Below is a small trained network, with its code and all its weights. Each question gives an input and a class and asks what happens when units are switched off, that is, made to give their printed mean instead of their output.

import numpy as np


def w(rows, s, z=0):
    codes = np.array(rows[::2]) - 128.0
    scale = np.full(codes.shape[1], s)
    scale[-1] = z or s
    return codes * scale


def norm(h):
    return h / np.sqrt((h * h).mean(-1, keepdims=True) + 1e-5)


def f(y):
    return np.maximum(y, 0)


def log_softmax(a):
    a = a - a.max(-1, keepdims=True)
    return a - np.log(np.exp(a).sum(-1, keepdims=True))


def net(x, mask):
    res = np.array(x, float).reshape(1, 5) / 4 @ E
    u = 0
    for l in range(3):
        y = f(norm(res) @ A[l][:, :-1].T + A[l][:, -1])
        res = res + np.where(mask[u : u + 8], y, B[l][:, -1]) @ B[l][:, :-1]
        u += 8
    return log_softmax(norm(res)[-1] @ U[:, :-1].T + U[:, -1])


A, B = {}, {}
E = w([
[205,64,65,114],'x0',
[42,80,170,104],'x1',
[138,1,103,188],'x2',
[180,163,134,187],'x3',
[99,224,39,176],'x4',
],0.0041)
A[0] = w([
[131,146,105,249,78],'0.n0',
[55,115,57,243,92],'0.n1',
[189,241,134,104,153],'0.n2',
[254,169,75,38,9],'0.n3',
[206,41,128,34,163],'0.n4',
[183,171,176,138,41],'0.n5',
[157,41,182,53,77],'0.n6',
[229,193,201,146,152],'0.n7',
],0.0059,0.0014)
B[0] = w([
[128,219,131,101,205],'0.n0',
[235,169,43,51,233],'0.n1',
[64,53,111,204,252],'0.n2',
[70,121,59,172,208],'0.n3',
[99,45,85,180,252],'0.n4',
[163,198,118,168,164],'0.n5',
[124,69,120,164,233],'0.n6',
[115,184,138,254,218],'0.n7',
],0.007,0.0031)
A[1] = w([
[115,135,71,167,94],'1.n0',
[162,48,136,177,157],'1.n1',
[158,83,12,152,110],'1.n2',
[30,207,105,169,91],'1.n3',
[192,94,118,162,159],'1.n4',
[102,146,96,73,252],'1.n5',
[77,97,163,164,118],'1.n6',
[163,2,162,101,154],'1.n7',
],0.0073,0.0029)
B[1] = w([
[187,140,128,102,195],'1.n0',
[222,132,164,68,222],'1.n1',
[152,145,65,13,254],'1.n2',
[108,47,130,138,250],'1.n3',
[118,114,253,85,189],'1.n4',
[94,193,219,64,206],'1.n5',
[120,205,96,97,188],'1.n6',
[83,173,101,170,228],'1.n7',
],0.0057,0.0048)
A[2] = w([
[93,73,142,145,176],'2.n0',
[150,183,162,168,92],'2.n1',
[171,133,221,137,4],'2.n2',
[112,21,92,96,82],'2.n3',
[138,61,151,70,163],'2.n4',
[165,135,13,102,121],'2.n5',
[114,80,187,254,117],'2.n6',
[234,106,149,124,212],'2.n7',
],0.0082,0.0018)
B[2] = w([
[63,146,146,89,190],'2.n0',
[141,118,102,237,169],'2.n1',
[198,118,139,58,146],'2.n2',
[193,78,33,174,232],'2.n3',
[108,67,227,234,215],'2.n4',
[153,119,103,54,254],'2.n5',
[217,173,116,107,214],'2.n6',
[3,116,220,109,203],'2.n7',
],0.0056,0.0045)
U = w([
[175,74,113,65,66],'0',
[134,164,114,221,208],'1',
[116,7,158,173,164],'2',
[154,171,78,59,135],'3',
[170,116,214,127,49],'4',
[24,152,194,106,151],'5',
[171,130,189,154,2],'6',
[152,93,73,110,143],'7',
],0.016,0.0055)

Each question gives the input, the list of numbers given to net, and the class t.
The units are the neurons (one row each of A and B). Each row of codes is followed by its name. A weight is (code - 128) times the scale printed after its matrix; where a second scale follows, it is the last column's (A, B and U).
mask holds one flag per neuron, layer by layer. A switched-off neuron (its flag False) gives its mean, the last column of its row in B, instead of its output. The means were averaged over made-up inputs and are rounded, as every weight is.
A unit's drop is (log p(t) with every unit on - log p(t) with that unit switched off) / (log p(t) with every unit on - log p(t) with every unit switched off).
The circuit of an input: a set's keep is (log p(t) with only the set's units on - log p(t) with every unit switched off) / (log p(t) with every unit on - log p(t) with every unit switched off). Starting from the 12 units with the biggest drops (on a tie, the unit counted first), units are removed one at a time, each time the one whose removal leaves the highest keep (on an exact tie, the one counted first), for as long as the keep stays at least 0.8.
units of the circuit, in order: the units of the circuit, biggest drop first
k most important neurons: the k neurons with the biggest drops, biggest first
k most important neurons of layer l: the k neurons of layer l with the biggest drops, biggest first
drop when u is switched off: that unit's drop, to one decimal
input [6,-6,-1,3,-8], class 2: units of the circuit, in order : 2.n7; 0.n4
input [-1,-2,-4,7,-7], class 1: units of the circuit, in order : 0.n7
input [2,-2,-6,2,4], class 1: units of the circuit, in order : 0.n7; 0.n1
input [0,-4,-7,-3,4], class 1: units of the circuit, in order : 0.n1; 0.n7; 1.n2
input [1,-4,2,8,-5], class 4: units of the circuit, in order : 2.n7; 1.n1
input [3,-6,3,7,-3], class 4: 2 most important neurons : 1.n4; 2.n7
input [-7,-3,-6,0,-3], class 1: units of the circuit, in order : 0.n7; 2.n1
input [0,-2,-5,-2,4], class 1: units of the circuit, in order : 0.n1; 1.n2
input [-6,-7,2,-7,-2], class 5: units of the circuit, in order : 2.n3; 0.n4
input [-8,-6,2,-6,-7], class 4: 2 most important neurons : 1.n2; 1.n7
input [-8,-4,3,-7,-5], class 5: 4 most important neurons : 1.n7; 1.n6; 1.n3; 0.n2
input [-1,-6,-8,-8,-5], class 7: 2 most important neurons : 0.n2; 1.n3
input [-8,1,6,3,-1], class 4: 2 most important neurons : 1.n7; 2.n2
input [-3,4,1,3,4], class 3: units of the circuit, in order : 0.n1
input [4,-4,-8,-1,-5], class 7: 2 most important neurons : 0.n3; 1.n2
input [-1,0,-8,-3,4], class 5: 2 most important neurons : 1.n3; 2.n3
input [-7,-1,4,7,8], class 3: 2 most important neurons : 0.n1; 2.n4
input [-5,6,0,7,-6], class 4: 2 most important neurons of layer 2 : 2.n2; 2.n3
input [-5,1,-7,4,1], class 1: drop when 0.n7 is switched off : 0.1
input [1,-7,-3,4,-3], class 1: drop when 0.n7 is switched off : 1.3
input [3,2,8,6,7], class 3: most important neuron : 0.n0
input [2,-5,-2,5,-3], class 1: drop when 0.n7 is switched off : 2.5
